Moves between items:
w974 τ w906
w974 ξ w767
w974 λ w410
w974 ζ w599
w516 τ w522
w516 ξ w322
w516 λ w970
w516 ζ w410
w516 χ w986
w599 τ w877
w599 ξ w970
w599 λ w916
w599 ζ w986
w826 τ w920
w826 ξ w705
w826 λ w289
w826 η w847
w826 ζ w280
w826 χ w329
w584 τ w17
w584 λ w243
w584 η w970
w584 ζ w527
w584 χ w699
w492 τ w667
w492 ξ w994
w492 λ w746
w492 η w280
w492 ζ w152
w492 χ w529
w667 τ w481
w667 ξ w218
w667 λ w428
w667 η w620
w667 ζ w97
w667 χ w592
w791 τ w42
w791 λ w880
w791 η w584
w791 ζ w822
w791 χ w509
w869 τ w386
w869 ζ w368
w869 χ w714
w914 τ w699
w914 ξ w114
w914 λ w163
w914 η w38
w914 ζ w847
w914 χ w982
w814 τ w875
w814 ξ w763
w814 λ w971
w814 η w816
w814 ζ w254
w814 χ w221
w968 τ w174
w968 η w793
w968 ζ w763
w968 χ w971
w784 τ w509
w784 ξ w261
w784 λ w623
w784 η w914
w784 ζ w826
w784 χ w589
w906 τ w646
w906 ξ w757
w906 λ w309
w906 ζ w877
w615 τ w567
w615 λ w8
w615 η w822
w615 ζ w428
w615 χ w465
w442 τ w784
w442 ξ w738
w442 λ w42
w442 η w254
w442 ζ w192
w442 χ w622
w629 τ w235
w629 η w564
w629 ζ w880
w629 χ w299
w567 τ w411
w567 λ w16
w567 η w206
w567 ζ w995
w567 χ w240
w877 τ w70
w877 ξ w714
w877 λ w816
w877 ζ w184
w875 τ w778
w875 ξ w716
w875 λ w638
w875 η w772
w875 ζ w914
w875 χ w945
w554 τ w95
w554 ξ w567
w554 λ w731
w554 η w622
w554 ζ w883
w163 τ w584
w163 λ w716
w163 η w748
w163 ζ w863
w163 χ w914
w95 τ w747
w95 ξ w411
w95 λ w152
w95 η w589
w95 ζ w127
w806 τ w401
w806 η w629
w806 ζ w218
w806 χ w428
w620 τ w3
w620 ξ w880
w620 λ w299
w620 η w778
w620 ζ w509
w620 χ w733
w16 τ w579
w16 η w738
w16 ζ w401
w16 χ w567
w441 τ w738
w441 η w58
w441 ζ w629
w441 χ w822
w307 τ w299
w307 λ w705
w307 η w638
w307 ζ w623
w307 χ w280
w414 τ w221
w414 ξ w584
w414 λ w778
w414 η w599
w414 ζ w573
w847 τ w4
w847 ξ w174
w847 λ w863
w847 η w981
w847 ζ w875
w847 χ w534
w254 τ w914
w254 ξ w29
w254 λ w17
w254 η w522
w254 ζ w972
w254 χ w84
w923 τ w343
w923 ζ w386
w923 χ w318
w193 τ w156
w193 ξ w89
w193 λ w4
w193 η w974
w193 ζ w414
w772 τ w916
w772 ξ w386
w772 λ w318
w772 ζ w38
w772 χ w70
w156 τ w534
w156 ξ w971
w156 λ w972
w156 η w906
w156 ζ w221
w527 τ w519
w527 λ w58
w527 η w701
w527 ζ w89
w527 χ w4
w816 τ w772
w816 ξ w869
w816 λ w757
w816 ζ w522
w816 χ w877
w945 τ w414
w945 ξ w163
w945 λ w875
w945 η w70
w945 ζ w982
w206 τ w289
w206 λ w738
w206 η w519
w206 ζ w708
w206 χ w192
w758 τ w32
w758 ξ w299
w758 λ w920
w758 η w193
w758 ζ w733
w981 τ w410
w981 ξ w923
w981 λ w612
w981 ζ w772
w981 χ w646
w509 τ w442
w509 ξ w441
w509 λ w791
w509 η w699
w509 ζ w920
w509 χ w450
w676 τ w969
w676 ξ w42
w676 λ w3
w676 η w221
w676 ζ w622
w778 τ w814
w778 ξ w243
w778 λ w89
w778 η w916
w778 ζ w699
w778 χ w414
w8 τ w16
w8 η w441
w8 ζ w806
w8 χ w615
w324 τ w642
w324 η w763
w324 ζ w738
w324 χ w42
w646 τ w974
w646 ξ w318
w646 λ w981
w646 ζ w70
w763 τ w716
w763 η w869
w763 ζ w29
w763 χ w17
w192 τ w826
w192 ξ w235
w192 λ w206
w192 η w972
w192 ζ w3
w192 χ w32
w29 τ w114
w29 η w368
w29 ζ w968
w29 χ w519
w70 τ w599
w70 ξ w748
w70 λ w772
w70 ζ w964
w994 τ w218
w994 η w642
w994 ζ w579
w994 χ w820
w38 τ w516
w38 ξ w173
w38 λ w748
w38 ζ w981
w38 χ w964
w586 τ w820
w586 λ w107
w586 η w42
w586 ζ w567
w586 χ w731
w671 τ w869
w671 ζ w322
w671 χ w970
w289 τ w822
w289 λ w261
w289 η w863
w289 ζ w307
w289 χ w826
w716 τ w243
w716 η w386
w716 ζ w114
w716 χ w163
w58 τ w29
w58 η w322
w58 ζ w564
w58 χ w527
w32 τ w329
w32 ξ w708
w32 λ w192
w32 η w156
w32 ζ w676
w746 τ w428
w746 λ w181
w746 η w307
w746 ζ w820
w746 χ w492
w793 τ w923
w793 ζ w869
w793 χ w757
w428 τ w995
w428 λ w806
w428 η w299
w428 ζ w480
w428 χ w667
w522 τ w38
w522 ξ w368
w522 λ w714
w522 ζ w309
w522 χ w184
w731 τ w152
w731 ξ w16
w731 λ w586
w731 η w442
w731 ζ w240
w731 χ w554
w401 τ w181
w401 η w235
w401 ζ w107
w401 χ w995
w642 τ w880
w642 η w716
w642 ζ w261
w642 χ w623
w699 τ w254
w699 ξ w58
w699 λ w584
w699 η w516
w699 ζ w4
w699 χ w573
w638 τ w89
w638 λ w174
w638 η w318
w638 ζ w163
w638 χ w875
w592 τ w901
w592 ξ w480
w592 λ w667
w592 η w733
w592 ζ w747
w386 τ w671
w386 ζ w173
w386 χ w748
w343 τ w793
w343 ζ w671
w343 χ w767
w481 τ w492
w481 ξ w107
w481 λ w995
w481 η w3
w481 ζ w731
w481 χ w901
w970 τ w714
w970 λ w671
w970 ζ w701
w970 χ w516
w714 τ w748
w714 λ w869
w714 ζ w230
w714 χ w522
w820 τ w480
w820 λ w994
w820 η w623
w820 ζ w411
w820 χ w152
w971 τ w638
w971 λ w968
w971 η w757
w971 ζ w17
w971 χ w814
w450 τ w622
w450 ξ w822
w450 λ w509
w450 η w573
w450 ζ w758
w748 τ w970
w748 λ w386
w748 ζ w612
w748 χ w38
w174 τ w564
w174 η w923
w174 ζ w716
w174 χ w638
w916 τ w816
w916 ξ w671
w916 λ w767
w916 ζ w516
w916 χ w599
w738 τ w261
w738 η w29
w738 ζ w235
w738 χ w206
w883 τ w127
w883 ξ w995
w883 λ w240
w883 η w32
w883 ζ w901
w986 τ w184
w986 ξ w701
w986 λ w516
w986 ζ w974
w218 τ w107
w218 η w880
w218 ζ w8
w218 χ w480
w42 τ w623
w42 λ w324
w42 η w17
w42 ζ w206
w42 χ w442
w920 τ w192
w920 ξ w629
w920 λ w822
w920 η w4
w920 ζ w620
w920 χ w758
w842 τ w883
w842 ξ w428
w842 λ w465
w842 η w758
w842 ζ w592
w747 τ w554
w747 ξ w615
w747 λ w97
w747 η w450
w747 ζ w842
w519 τ w863
w519 λ w29
w519 η w230
w519 ζ w971
w519 χ w972
w579 τ w8
w579 η w261
w579 ζ w181
w579 χ w411
w863 τ w527
w863 λ w114
w863 η w612
w863 ζ w638
w863 χ w847
w701 τ w230
w701 λ w322
w701 ζ w767
w701 χ w410
w622 τ w589
w622 ξ w206
w622 λ w442
w622 η w84
w622 ζ w32
w880 τ w324
w880 η w243
w880 ζ w441
w880 χ w791
w982 τ w573
w982 ξ w863
w982 λ w914
w982 η w964
w982 ζ w534
w114 τ w58
w114 η w173
w114 ζ w174
w114 χ w863
w184 τ w964
w184 ξ w230
w184 λ w522
w184 ζ w906
w322 τ w368
w322 ζ w343
w322 χ w701
w822 τ w206
w822 λ w441
w822 η w527
w822 ζ w299
w822 χ w920
w410 τ w309
w410 ξ w343
w410 λ w701
w410 ζ w916
w410 χ w974
w972 τ w847
w972 ξ w968
w972 λ w519
w972 η w309
w972 ζ w814
w972 χ w156
w318 τ w767
w318 λ w923
w318 ζ w748
w318 χ w772
w107 τ w994
w107 η w324
w107 ζ w16
w107 χ w586
w368 τ w173
w368 ζ w793
w368 χ w230
w623 τ w791
w623 λ w642
w623 η w163
w623 ζ w289
w623 χ w784
w465 τ w240
w465 ξ w806
w465 λ w615
w465 η w920
w465 ζ w667
w465 χ w842
w127 τ w842
w127 ξ w746
w127 λ w179
w127 η w329
w127 ζ w529
w329 τ w758
w329 ξ w307
w329 λ w826
w329 η w534
w329 ζ w969
w411 τ w615
w411 λ w579
w411 η w289
w411 ζ w746
w411 χ w179
w589 τ w450
w589 ξ w289
w589 λ w784
w589 η w982
w589 ζ w329
w243 τ w763
w243 η w671
w243 ζ w58
w243 χ w584
w757 τ w318
w757 λ w793
w757 ζ w714
w757 χ w816
w564 τ w968
w564 η w343
w564 ζ w243
w564 χ w89
w181 τ w806
w181 η w705
w181 ζ w994
w181 χ w746
w708 τ w307
w708 λ w235
w708 η w971
w708 ζ w42
w708 χ w3
w230 τ w612
w230 λ w368
w230 ζ w757
w230 χ w309
w240 τ w179
w240 ξ w401
w240 λ w567
w240 η w192
w240 ζ w481
w240 χ w883
w309 τ w981
w309 ξ w793
w309 λ w230
w309 ζ w816
w309 χ w906
w573 τ w84
w573 ξ w527
w573 λ w699
w573 η w986
w573 ζ w193
w261 τ w441
w261 η w114
w261 ζ w705
w261 χ w289
w705 τ w629
w705 η w174
w705 ζ w642
w705 χ w307
w84 τ w982
w84 ξ w519
w84 λ w254
w84 η w184
w84 ζ w156
w235 τ w705
w235 η w968
w235 ζ w324
w235 χ w708
w173 τ w322
w173 ζ w923
w173 χ w612
w280 τ w620
w280 ξ w642
w280 λ w307
w280 η w875
w280 ζ w784
w280 χ w969
w969 τ w733
w969 ξ w623
w969 λ w280
w969 η w945
w969 ζ w589
w767 τ w757
w767 λ w343
w767 ζ w970
w767 χ w916
w733 τ w676
w733 ξ w791
w733 λ w620
w733 η w414
w733 ζ w450
w299 τ w708
w299 λ w629
w299 η w89
w299 ζ w791
w299 χ w620
w179 τ w465
w179 ξ w181
w179 λ w411
w179 η w826
w179 ζ w492
w179 χ w127
w480 τ w586
w480 λ w218
w480 η w791
w480 ζ w615
w480 χ w97
w964 τ w986
w964 ξ w612
w964 λ w38
w964 ζ w646
w529 τ w592
w529 ξ w820
w529 λ w492
w529 η w969
w529 ζ w95
w901 τ w529
w901 ξ w586
w901 λ w481
w901 η w676
w901 ζ w554
w612 τ w701
w612 λ w173
w612 ζ w318
w612 χ w981
w995 τ w746
w995 λ w401
w995 η w708
w995 ζ w586
w995 χ w481
w221 τ w945
w221 ξ w17
w221 λ w814
w221 η w877
w221 ζ w84
w534 τ w193
w534 ξ w638
w534 λ w847
w534 η w646
w534 ζ w945
w3 τ w280
w3 ξ w324
w3 λ w708
w3 η w814
w3 ζ w442
w3 χ w676
w89 τ w971
w89 λ w564
w89 η w767
w89 ζ w584
w89 χ w778
w152 τ w97
w152 ξ w579
w152 λ w820
w152 η w784
w152 ζ w179
w152 χ w95
w97 τ w731
w97 ξ w8
w97 λ w480
w97 η w509
w97 ζ w465
w97 χ w747
w17 τ w163
w17 λ w763
w17 η w714
w17 ζ w519
w17 χ w254
w4 τ w972
w4 ξ w564
w4 λ w527
w4 η w410
w4 ζ w778
w4 χ w193

The rows follow the links: the fewer symbols apart two items are, the more alike their rows tend to be.

Each row is also shifted at random along 6 hidden directions that mean nothing.

Some items, each with a row of numbers:
w914 -> 6,-115,39,-284,-371,-240,29,-83,-78,22,454,-133,145,192,-2,-626,143,-184,104,-360,-191,-165,-91,-271,-505,-284,137,86,-247,39,-66,128,7,-322,-136,162,250,195,-271,-215,-264,172,-82,214,119,38,385,131,4,-292,-98,37,146,-353,279,-203,238,167,-55,-8,-248,130,45,-312,156,-349,-218
w324 -> 709,92,-35,108,169,288,7,-92,-94,16,-182,236,-147,-126,45,-77,82,246,-29,282,-23,18,-139,61,-197,106,-191,273,55,-102,-21,128,343,24,293,-271,-32,-353,8,-99,-155,-21,96,61,89,-252,-111,-90,101,-48,0,-172,-406,-118,-43,-136,-106,4,107,-245,-43,-163,241,327,60,167,30
w181 -> 339,-195,-351,242,-229,-139,-165,74,-127,278,323,-19,170,-136,-332,-64,-83,98,441,387,-212,521,-87,8,-310,23,-120,13,25,66,228,-52,307,-3,-103,-41,-245,-201,171,-301,-22,-117,-168,337,-64,-262,-145,-5,42,-31,139,65,85,-3,116,224,-310,230,108,-66,-252,-201,359,224,403,-35,276
w814 -> 30,213,113,112,194,153,75,86,121,-13,-231,62,30,-154,116,8,135,229,131,59,357,-189,-50,14,122,57,83,131,88,58,-167,-219,110,-25,132,-27,-115,-231,146,27,303,-129,17,-3,-114,-168,-8,78,103,282,-44,-157,-237,-64,-177,24,-119,-267,234,43,-1,21,62,91,15,112,105
w343 -> -865,-453,-243,227,-259,-319,97,-217,19,329,292,-67,-45,379,-161,457,-551,-427,137,-248,53,502,234,-151,-39,-495,-38,-307,-13,224,301,113,-139,168,-478,-115,30,359,-343,-153,363,48,74,111,61,174,-97,335,-322,-337,123,589,626,489,53,450,87,3,10,521,-281,-348,-179,-212,-3,-102,-61
w667 -> 52,-8,-188,253,-187,-12,-165,359,54,322,332,178,104,-303,-571,-128,38,261,613,435,-125,416,27,-225,-290,137,-259,199,232,165,371,-63,64,-67,-177,56,-360,-447,495,-182,-19,-221,-288,621,-26,-300,-178,-79,264,-90,8,-30,117,-147,102,296,-305,273,34,18,-379,-206,452,118,476,61,179
w156 -> 140,192,291,-75,68,186,-156,-43,304,31,193,193,-4,-68,-59,-186,-127,32,34,-8,-32,103,-13,25,-284,14,-76,18,48,130,-109,-52,-20,-136,-94,115,5,-120,-287,53,2,34,-133,169,190,-360,-76,223,-23,-265,-82,233,-176,-329,71,127,-146,-45,-7,10,-273,-120,-209,-144,28,95,-16
w442 -> -777,493,-253,-102,-142,151,-330,33,139,203,166,59,-145,-130,71,-430,18,71,402,137,114,53,-226,-137,-606,-227,21,284,-95,-43,20,26,312,-261,-136,48,-10,-606,-430,-299,32,-2,-166,482,241,-648,-23,210,125,-121,-148,-59,-63,-514,293,-194,-188,136,162,-142,-489,-164,271,9,255,-57,70
w906 -> 816,222,72,149,103,12,-215,-53,273,-230,-73,76,-137,-348,-88,173,-122,344,-82,238,114,231,-9,52,267,130,111,-78,120,258,59,-231,-189,287,110,-20,-22,-2,319,39,17,5,-74,75,-233,101,-171,-22,-25,362,58,-180,43,10,80,101,-96,-140,-60,-14,43,242,-195,-3,17,15,55
w243 -> -979,-11,-252,128,-45,-175,-84,-175,-124,-76,-164,0,-242,-172,1,83,78,116,-65,127,129,67,-75,88,112,-33,-33,47,-8,11,134,143,-55,368,157,-195,-24,-13,293,-183,22,82,21,-42,-71,285,-111,-208,-42,263,190,-239,119,193,-70,-147,239,11,-86,-39,-9,48,60,81,30,-112,57
w968 -> -606,-192,-253,258,-19,-250,-67,-189,-47,161,-150,-63,-135,52,21,229,-205,-184,40,26,250,173,75,93,152,-276,30,-135,34,-96,99,3,30,170,-146,-108,-115,82,-170,-140,379,26,50,-66,-29,95,-96,167,-104,33,202,200,330,366,-58,242,35,-207,163,257,-73,-142,-36,69,41,46,64
w16 -> 315,293,-773,-128,-245,-578,-465,-194,-229,-1,88,-353,-230,-265,-73,-212,109,-18,378,373,22,309,-409,235,-50,-27,4,-224,-105,-177,97,50,88,129,-353,134,-203,-217,81,-454,155,91,-132,26,62,-32,25,-350,-27,474,340,-132,406,152,125,-200,-22,274,-24,-97,-188,16,183,58,164,-240,451
w163 -> 438,-176,405,159,187,526,316,-2,14,-177,-244,159,96,58,264,235,9,242,-486,-153,-39,-369,190,-47,204,60,118,111,62,-8,-106,6,126,146,608,-277,183,200,95,474,-321,-110,285,-119,-269,190,-106,45,86,-78,-134,-138,-488,-24,-158,15,-15,-190,1,-208,351,86,-19,297,-132,150,-304
w573 -> -1004,-22,260,99,21,-133,25,119,169,-73,-24,119,-28,-268,-52,102,36,90,-135,70,122,-91,222,-122,129,46,5,88,28,128,147,-18,-370,250,182,-32,-44,47,441,44,-162,187,-169,64,-71,246,-106,109,48,47,-37,-266,133,-27,156,-17,169,-117,-67,-70,-7,61,-137,-68,-56,10,-203
w193 -> 386,-209,555,-101,56,142,187,109,250,-42,177,247,125,167,-219,-19,-150,-123,-300,-235,-241,-19,295,-143,-61,133,-165,41,105,181,43,96,-334,-122,-37,92,124,345,-47,236,-212,69,-26,69,200,159,109,109,-46,-486,-103,256,-3,-136,-40,144,174,37,-245,217,26,-40,-340,-314,-134,94,-289
w179 -> 921,164,-140,-369,-154,247,-67,79,-76,56,248,-300,171,532,104,55,-98,-266,245,-190,-371,132,-139,18,-193,-19,59,-248,-237,-155,-67,-4,165,-286,-411,204,94,11,-775,172,-209,-83,148,-6,174,-384,106,-19,-151,-282,-248,448,16,-78,142,-37,-396,266,-22,-72,73,-53,25,-33,-155,-30,5
w705 -> -175,-213,-65,-65,-65,-102,57,-69,-216,46,119,107,190,-6,-127,-723,331,36,173,127,-160,-92,-232,29,-497,138,-118,222,21,-104,-164,33,404,-359,61,87,-51,-93,-6,-309,-91,-36,-35,-20,161,-155,296,-172,170,-100,160,-61,-355,-360,-125,-124,102,54,125,-77,-208,-47,296,139,400,-86,134
w731 -> -475,-169,242,114,27,155,-45,198,160,446,108,203,-16,31,-69,249,-338,-120,-1,-41,-106,-56,376,-100,-34,-171,-51,160,103,-167,251,131,-184,27,58,-18,-134,-54,-62,288,-23,42,-78,367,60,-187,-295,474,99,-613,-145,237,193,-119,114,251,-161,41,77,-73,-175,-393,48,116,20,155,-221
w32 -> 809,236,97,-170,125,-189,-184,90,25,-172,-95,-82,-98,-225,47,-76,139,38,-131,107,49,-172,-21,111,180,240,60,-97,-17,-165,-161,-33,-265,95,-2,176,-75,27,212,88,-17,188,-102,-228,59,127,52,-99,13,154,-4,-182,38,-63,82,-148,5,-135,-102,-150,147,145,-187,-92,-177,24,96
w42 -> -778,-14,-337,100,-183,-362,-227,-67,-46,381,67,-146,-266,11,124,356,-378,-262,273,-35,122,169,140,-73,-10,-515,113,-107,-90,-154,307,246,-205,213,-234,-31,-135,13,-236,-47,191,166,-161,353,26,50,-295,383,-109,-182,31,167,766,209,256,140,38,21,67,14,-270,-276,48,-31,9,-126,-31
w994 -> -540,208,-322,-73,-6,475,-61,-80,-119,162,-92,-96,-52,401,300,474,-215,-192,41,3,-177,166,-124,176,-191,-156,22,-164,-299,-228,-88,-20,504,-53,-81,-192,122,-248,-857,178,12,-95,212,-155,3,-525,-167,146,-120,-86,-215,370,-294,73,118,-52,-538,42,259,-179,100,-312,157,288,-218,210,23
w127 -> 888,508,-222,-315,-17,377,-203,188,9,-196,80,-124,54,51,56,-159,195,158,213,174,-272,148,-306,105,-238,305,-13,-44,-166,-61,-225,-203,358,-270,-108,130,60,-346,-355,21,-250,-134,23,-49,73,-550,146,-186,20,218,-180,9,-450,-252,201,-250,-519,110,50,-310,17,51,100,51,-143,100,164
w70 -> 381,370,-317,-146,-241,-30,-86,-18,-24,-259,206,-194,92,-24,22,-451,360,141,282,109,110,143,-432,-57,-359,120,152,-20,-283,202,-312,-354,389,-267,-190,76,174,-277,-210,-425,-27,-72,-47,14,-69,-369,417,-137,5,564,29,-195,-333,-280,238,-340,-231,-75,177,42,-126,280,94,-104,177,-130,123
w620 -> -26,-426,34,30,-163,-271,199,249,-22,341,120,-246,151,499,-164,526,-184,-560,158,-333,-47,144,430,-289,177,-233,-43,-261,-10,16,322,71,-354,-26,-479,94,-65,287,-86,121,199,126,-38,-2,14,285,67,204,-200,-424,-124,395,675,458,19,274,67,109,-23,423,34,-202,-114,-322,-188,-42,-205
w714 -> 545,-70,171,223,62,226,135,-111,122,57,-155,110,-160,115,159,401,-268,99,-281,-157,146,17,135,-113,127,-219,48,-2,69,115,64,-32,19,179,175,-246,188,48,-132,108,105,-78,89,80,-143,71,-253,186,-134,-93,-64,23,-23,112,4,140,35,-116,21,63,32,-35,-93,53,-131,63,-163
w767 -> 493,-75,202,150,137,94,230,28,-30,-247,-166,279,53,-267,-215,-492,380,420,-168,105,193,-151,-83,-134,-24,222,-177,346,277,271,-65,-13,86,-89,315,-54,-16,-158,643,-256,-84,-159,10,63,-59,216,139,-403,235,272,135,-410,-430,-210,-340,-90,308,32,-80,94,3,199,182,57,244,-53,10
w564 -> 84,-402,-83,349,-57,-218,148,-7,-26,150,123,137,12,80,-329,206,-203,-8,22,69,1,368,205,-138,44,-117,-208,-59,128,223,263,34,-10,141,-76,-181,-143,78,201,-161,151,-16,-25,62,6,234,-118,18,-42,-116,180,171,210,326,-87,289,105,38,-5,285,-96,-201,66,68,177,18,-8
w738 -> 632,373,-365,-107,160,70,-245,-158,-102,-179,-275,-66,-222,-195,109,-87,202,164,45,275,80,92,-382,390,117,143,4,-41,21,-138,-136,15,232,171,43,-30,-50,-261,13,-180,103,-118,89,-255,25,-176,-39,-419,37,474,186,-169,-196,114,-74,-210,-94,30,-18,-192,65,83,95,223,-15,8,334
w784 -> 1334,106,-380,-214,-387,-193,-25,102,-280,-136,240,-359,119,96,69,-259,262,-92,298,-25,-205,-38,-274,-199,-256,-10,98,-17,-325,-23,-38,-44,83,-132,-139,160,164,-23,9,-189,-334,77,-52,73,-94,-27,261,-223,-24,316,13,-175,117,-146,372,-437,23,274,-36,-215,-21,284,208,-97,-9,-293,-35
w322 -> -514,171,-600,204,-142,-543,-367,-265,26,-264,-90,-222,-319,-416,-191,210,-89,263,105,350,207,527,-210,162,370,-20,121,-286,5,192,206,-54,-244,516,-27,-97,-104,22,521,-348,276,-39,-114,35,-256,363,-161,-367,-183,795,401,-230,543,514,-26,67,167,17,-186,16,-14,256,6,17,120,-287,369
w747 -> 744,-152,-139,214,-207,-297,-172,298,90,173,354,3,-19,-211,-432,262,-118,42,304,288,-165,402,217,-283,-32,61,-194,-30,-64,110,405,47,-329,254,-72,57,-249,-38,543,-40,-283,212,-369,303,-99,192,-214,24,11,8,44,-106,478,120,322,102,-125,159,-90,-75,-119,-41,100,-19,65,-36,-37
w529 -> 217,200,-258,-354,-185,-339,-119,108,-282,-139,146,-287,187,-11,31,-656,556,-110,351,46,-84,-206,-354,-22,-285,256,-31,-7,-283,-212,-317,-111,145,-346,-221,255,-37,-132,-67,-344,-124,171,-154,-163,132,-162,483,-271,78,299,-34,-245,-106,-346,172,-437,-69,47,159,-132,-110,258,189,-125,118,-223,180
w863 -> 531,11,-229,-28,-210,112,-142,-172,64,-19,157,-209,23,215,-59,200,-356,-22,122,-99,-171,286,-113,61,40,-141,216,-290,-90,161,27,-67,111,47,-201,-16,88,166,-292,97,78,-179,194,68,-143,-83,-73,63,-224,46,47,330,144,166,62,206,-167,184,-122,34,33,70,-84,12,-13,-212,96

From each start, follow one symbol. Which item do you reach?
Answer with the item's name.
---
-74,-209,-3,-89,-143,-323,-36,166,-221,19,39,-227,99,-26,100,98,54,-203,-52,-88,-175,-302,136,-53,197,-5,86,-50,-115,-290,62,91,-285,81,60,135,-101,263,295,192,-229,250,-83,-94,-129,393,3,93,22,-60,-43,-134,391,69,133,-118,76,54,-50,-188,214,115,-16,-49,-70,-209,-134
χ -> w95
---
756,-126,-194,-94,-236,-574,-165,-195,-20,65,176,-146,-95,-57,-116,-254,-230,-171,62,-171,55,93,6,26,-24,-256,132,-157,73,25,160,138,-275,40,-271,144,-31,301,81,-177,170,62,-25,120,114,315,17,19,-129,-84,180,116,610,125,-23,124,433,218,-221,193,-184,-7,-163,-231,160,-335,95
η -> w230
---
-786,34,-317,36,-140,136,-54,-273,-99,-7,45,-114,-112,231,260,93,-165,-100,-58,-46,-86,130,-171,67,-142,-236,139,-138,-196,-56,-52,66,321,109,28,-147,166,30,-548,-78,71,35,139,-132,-54,-159,-13,97,-209,51,11,160,-73,102,103,-53,-134,-54,147,-55,-17,-74,29,162,-130,-11,-24
τ -> w243
---
531,206,-49,146,44,389,149,231,189,-88,-186,45,45,-30,-211,337,69,332,163,180,114,294,27,-190,198,166,-40,66,136,336,9,-252,81,70,21,-212,-16,-329,212,30,72,-268,60,103,-295,-169,-98,-122,46,358,-101,-82,-253,171,-124,108,-297,-3,130,89,162,67,178,79,-85,203,61
λ -> w89
---
-139,-526,394,-63,-197,-421,308,-62,-164,-27,302,99,392,18,-163,-843,271,-90,-92,-374,-33,-457,119,-235,-351,-34,121,216,101,136,-151,67,-162,-411,53,271,108,498,268,-181,-66,135,-74,113,127,408,457,77,152,-350,113,-122,64,-440,-130,-18,540,-57,-120,279,-184,198,-107,-320,351,-383,-166
τ -> w916
---
1373,-650,599,-125,-245,-209,321,-53,67,60,649,195,370,276,-333,-493,-170,-351,-250,-544,-451,-149,344,-334,-465,-116,-50,28,8,248,74,163,-270,-392,-168,221,196,731,-141,-4,-355,193,-17,177,325,324,282,230,-113,-826,0,423,133,-325,214,186,429,121,-307,333,-233,26,-411,-453,164,-282,-392
ζ -> w70
---
-300,686,-306,-388,105,194,-265,105,44,-206,-193,-274,-140,-23,163,-6,299,27,224,180,39,31,-383,233,64,320,19,-146,-188,-219,-286,-155,160,-85,-204,150,-1,-475,-300,-27,-55,-36,-15,-251,139,-393,124,-376,-49,461,-116,-137,-251,-83,86,-353,-338,78,-20,-235,133,102,62,-44,-265,74,217
λ -> w465
---
-459,24,-304,-6,-269,-87,-97,97,-59,189,222,-46,-139,58,-139,-16,15,-87,225,11,-55,246,-43,-202,-260,-184,-91,77,-53,-13,291,179,9,-42,-242,4,12,-214,5,-222,-74,24,-81,359,137,-65,-66,-107,-2,-42,41,10,229,-15,189,-140,48,395,-134,11,-277,-135,290,-57,114,-127,35
ζ -> w822
---
-393,-108,149,55,114,254,-12,111,31,324,-33,296,-36,-85,86,-90,-56,3,1,73,-74,-153,174,-36,-187,-118,-95,296,154,-237,119,178,96,-73,140,-78,-153,-229,-6,144,-122,-19,-69,303,169,-253,-188,189,194,-427,-120,14,-92,-293,25,60,-97,63,30,-165,-162,-326,236,203,147,146,-76
χ -> w731
---
705,-185,254,154,261,-40,32,-186,49,-128,-223,227,-73,-254,-80,15,-49,257,-343,65,53,-82,91,209,233,166,-57,89,265,-30,8,96,-95,233,357,-104,-80,167,465,8,24,-21,24,-133,-20,283,-155,-163,103,-6,207,-207,-137,72,-277,137,310,-72,-244,33,80,30,-89,174,99,62,46
τ -> w114
---
1153,-406,525,181,91,49,99,177,252,329,169,317,68,-66,-279,410,-504,-70,-149,-107,-189,70,588,-1,171,-89,-68,21,363,18,415,123,-418,137,19,16,-175,283,263,427,-50,-49,-70,364,75,165,-326,458,-4,-780,-101,323,374,19,-100,608,23,80,-176,125,-103,-259,-203,6,43,116,-158
ζ -> w3
---
-611,-165,-363,-40,-299,-419,-152,-77,-275,78,151,-332,-19,73,163,-6,-11,-231,118,-164,-82,-88,-62,-32,57,-200,153,-132,-194,-187,56,112,-120,104,-61,116,-4,225,68,-56,-72,182,-15,5,-118,258,-2,99,-29,105,71,-143,501,109,185,-211,123,78,-14,-141,47,170,86,32,111,-365,-51
ζ -> w289
---
47,276,-560,137,-120,436,-159,-24,83,138,134,52,-266,184,-111,456,-250,89,309,270,-90,728,-141,-36,-250,-160,-170,-69,-140,149,341,54,440,165,-206,-277,43,-545,-471,-251,-18,-190,36,214,33,-487,-234,-34,-130,94,-24,271,-81,196,241,72,-480,288,137,-58,-124,-387,320,265,-44,193,171
ζ -> w441
---
611,-308,326,48,80,-393,-97,156,50,92,-10,219,17,-430,-257,-236,34,84,-117,138,-92,-283,288,69,214,125,-50,130,306,-196,214,109,-459,99,234,228,-363,174,848,124,-94,103,-240,180,21,374,-146,-1,274,-255,86,-229,313,-82,-139,154,292,87,-238,-154,-30,64,-10,43,213,-120,5
ζ -> w481
